Below is a small trained network, with its code and all its weights. Each question gives an input and a class and asks what happens when units are switched off, that is, made to give their printed mean instead of their output.

import numpy as np


def w(rows, s, z=0):
    codes = np.array(rows[::2]) - 128.0
    scale = np.full(codes.shape[1], s)
    scale[-1] = z or s
    return codes * scale


def norm(h):
    return h / np.sqrt((h * h).mean(-1, keepdims=True) + 1e-5)


def f(y):
    return np.maximum(y, 0)


def log_softmax(a):
    a = a - a.max(-1, keepdims=True)
    return a - np.log(np.exp(a).sum(-1, keepdims=True))


def net(x, mask):
    res = np.array(x, float).reshape(1, 7) / 4 @ E
    u = 0
    for l in range(4):
        y = f(norm(res) @ A[l][:, :-1].T + A[l][:, -1])
        res = res + np.where(mask[u : u + 4], y, B[l][:, -1]) @ B[l][:, :-1]
        u += 4
    return log_softmax(norm(res)[-1] @ U[:, :-1].T + U[:, -1])


A, B = {}, {}
E = w([
[164,78,69,166,219,154,169,132,158,161,164,134],'x0',
[145,158,253,196,102,92,43,165,118,119,222,157],'x1',
[145,74,148,117,220,68,115,200,131,119,144,111],'x2',
[109,195,119,152,17,143,117,179,206,103,195,93],'x3',
[130,148,113,171,203,171,128,161,172,151,74,103],'x4',
[141,51,175,136,142,131,101,73,54,120,136,142],'x5',
[67,78,163,162,93,142,127,117,121,251,78,73],'x6',
],0.0062)
A[0] = w([
[154,228,153,252,128,156,84,223,137,152,83,112,4],'L0N1',
[166,211,115,2,151,28,74,118,173,29,248,186,57],'L0N2',
[110,57,111,93,124,198,173,73,96,185,67,130,94],'L0N3',
[136,49,193,143,145,115,107,240,43,195,43,114,61],'L0N4',
],0.0039,0.0037)
B[0] = w([
[201,221,164,203,155,151,50,121,221,166,68,48,167],'L0N1',
[185,229,113,27,80,138,178,246,2,194,182,127,254],'L0N2',
[106,194,81,93,141,107,133,89,106,153,97,163,230],'L0N3',
[105,118,188,80,136,72,134,123,150,157,111,163,207],'L0N4',
],0.0075,0.0037)
A[1] = w([
[163,79,62,121,253,84,153,138,146,25,171,183,159],'L1N1',
[206,212,121,221,181,138,8,226,217,134,93,106,75],'L1N2',
[184,85,34,195,166,127,156,200,167,45,108,95,1],'L1N3',
[60,68,149,209,110,236,30,141,161,113,91,101,65],'L1N4',
],0.0046,0.0038)
B[1] = w([
[178,82,104,193,119,92,133,194,129,29,64,125,255],'L1N1',
[167,187,103,149,165,104,67,99,253,182,202,12,245],'L1N2',
[120,84,109,140,120,36,122,186,181,153,168,48,156],'L1N3',
[113,160,63,71,134,130,110,244,166,163,189,84,169],'L1N4',
],0.0073,0.0033)
A[2] = w([
[143,161,194,184,153,130,51,136,141,92,180,163,101],'L2N1',
[95,38,243,148,141,82,134,105,102,209,113,94,41],'L2N2',
[159,93,206,144,109,150,102,100,94,140,253,186,2],'L2N3',
[85,49,159,67,161,71,54,69,136,215,157,101,82],'L2N4',
],0.0057,0.0033)
B[2] = w([
[215,119,72,72,113,181,123,47,128,254,122,111,216],'L2N1',
[33,158,187,203,189,28,118,222,88,82,119,99,249],'L2N2',
[171,25,106,184,29,147,64,96,143,125,175,211,195],'L2N3',
[48,159,174,242,161,86,130,180,55,198,130,150,254],'L2N4',
],0.0077,0.0033)
A[3] = w([
[51,158,89,74,140,158,149,136,170,147,83,142,29],'L3N1',
[162,216,204,150,136,180,66,119,199,155,122,65,3],'L3N2',
[57,215,185,182,1,172,61,150,196,37,109,106,15],'L3N3',
[161,51,179,154,94,131,24,48,121,93,212,222,52],'L3N4',
],0.0062,0.0024)
B[3] = w([
[114,134,153,131,75,200,136,64,87,124,151,139,200],'L3N1',
[90,199,161,77,224,139,56,2,220,170,181,113,253],'L3N2',
[62,48,222,97,182,208,161,134,180,7,161,73,243],'L3N3',
[191,60,140,178,59,176,96,118,177,176,174,213,216],'L3N4',
],0.0084,0.0035)
U = w([
[53,165,25,102,96,193,212,8,87,200,76,148,139],'0',
[208,18,101,96,254,69,138,56,62,14,36,216,68],'1',
[218,229,89,33,48,98,174,206,39,42,226,189,150],'2',
[214,25,184,207,37,154,50,84,110,185,253,239,102],'3',
[191,62,22,212,197,102,200,203,217,50,156,72,57],'4',
[6,88,217,73,82,233,177,71,188,3,187,69,38],'5',
[152,216,176,115,219,166,41,64,252,187,235,43,254],'6',
[8,95,223,218,202,33,102,153,39,189,89,148,200],'7',
],0.0092,0.0037)

Each question gives the input, the list of numbers given to net, and the class t.
The units are the neurons (one row each of A and B). Each row of codes is followed by its name. A weight is (code - 128) times the scale printed after its matrix; where a second scale follows, it is the last column's (A, B and U).
mask holds one flag per neuron, layer by layer. A switched-off neuron (its flag False) gives its mean, the last column of its row in B, instead of its output. The means were averaged over made-up inputs and are rounded, as every weight is.
A unit's drop is (log p(t) with every unit on - log p(t) with that unit switched off) / (log p(t) with every unit on - log p(t) with every unit switched off).
The circuit of an input: a set's keep is (log p(t) with only the set's units on - log p(t) with every unit switched off) / (log p(t) with every unit on - log p(t) with every unit switched off). Starting from the 12 units with the biggest drops (on a tie, the unit counted first), units are removed one at a time, each time the one whose removal leaves the highest keep (on an exact tie, the one counted first), for as long as the keep stays at least 0.8.
units of the circuit, in order: the units of the circuit, biggest drop first
unit that matters most: the unit with the biggest drop
top k neurons: the k neurons with the biggest drops, biggest first
top k neurons in layer l: the k neurons of layer l with the biggest drops, biggest first
drop when u is switched off: that unit's drop, to one decimal
input [-7,-4,0,1,-7,-7,8], class 5: units of the circuit, in order -> (L3N3)
input [4,-2,-1,-4,7,-4,1], class 4: top 2 neurons -> (L0N1, L1N1)
input [1,-8,7,8,-5,6,4], class 7: units of the circuit, in order -> (L2N4, L0N2)
input [-6,0,-5,7,3,6,3], class 5: top 2 neurons -> (L3N3, L1N2)
input [4,-3,8,5,-7,-6,2], class 2: units of the circuit, in order -> (L0N2, L1N2)
input [6,-1,-8,-5,2,5,7], class 7: top 2 neurons in layer 2 -> (L2N2, L2N4)
input [-2,-8,7,8,3,5,1], class 4: top 2 neurons -> (L0N2, L1N3)
input [-5,2,-7,4,-2,-7,5], class 5: top 2 neurons -> (L3N3, L2N1)
input [-2,-1,-1,-3,1,3,-1], class 1: top 3 neurons -> (L1N2, L0N2, L0N3)
input [5,3,6,2,-6,-2,5], class 7: top 2 neurons -> (L2N2, L2N4)
input [-7,-3,-7,7,3,-7,4], class 5: top 3 neurons -> (L3N3, L2N1, L3N1)
input [-8,7,-4,-1,-7,1,-7], class 3: top 3 neurons -> (L2N3, L3N4, L0N3)
input [1,-7,5,5,3,2,5], class 0: top 3 neurons -> (L0N3, L3N1, L2N2)
input [6,4,6,0,-1,7,-5], class 3: unit that matters most -> L3N4
input [6,5,-7,3,0,2,-5], class 3: top 2 neurons -> (L2N3, L3N4)
input [-5,-6,-4,6,8,1,-7], class 5: top 2 neurons -> (L3N3, L0N1)
input [-4,-7,-6,5,0,2,6], class 5: top 3 neurons -> (L3N3, L2N1, L0N2)
input [-4,4,5,-4,-1,5,-2], class 3: top 2 neurons in layer 2 -> (L2N3, L2N1)
input [-7,2,-6,3,-4,-7,-1], class 5: drop when L3N3 is switched off -> 1.0
input [2,-1,2,1,3,7,-5], class 4: unit that matters most -> L1N1
input [-7,-4,-7,3,2,2,3], class 5: drop when L3N3 is switched off -> 0.7
input [-5,-1,8,8,-7,6,6], class 7: drop when L2N2 is switched off -> 1.1
input [-3,-6,6,4,5,-2,-7], class 2: top 2 neurons in layer 0 -> (L0N2, L0N1)
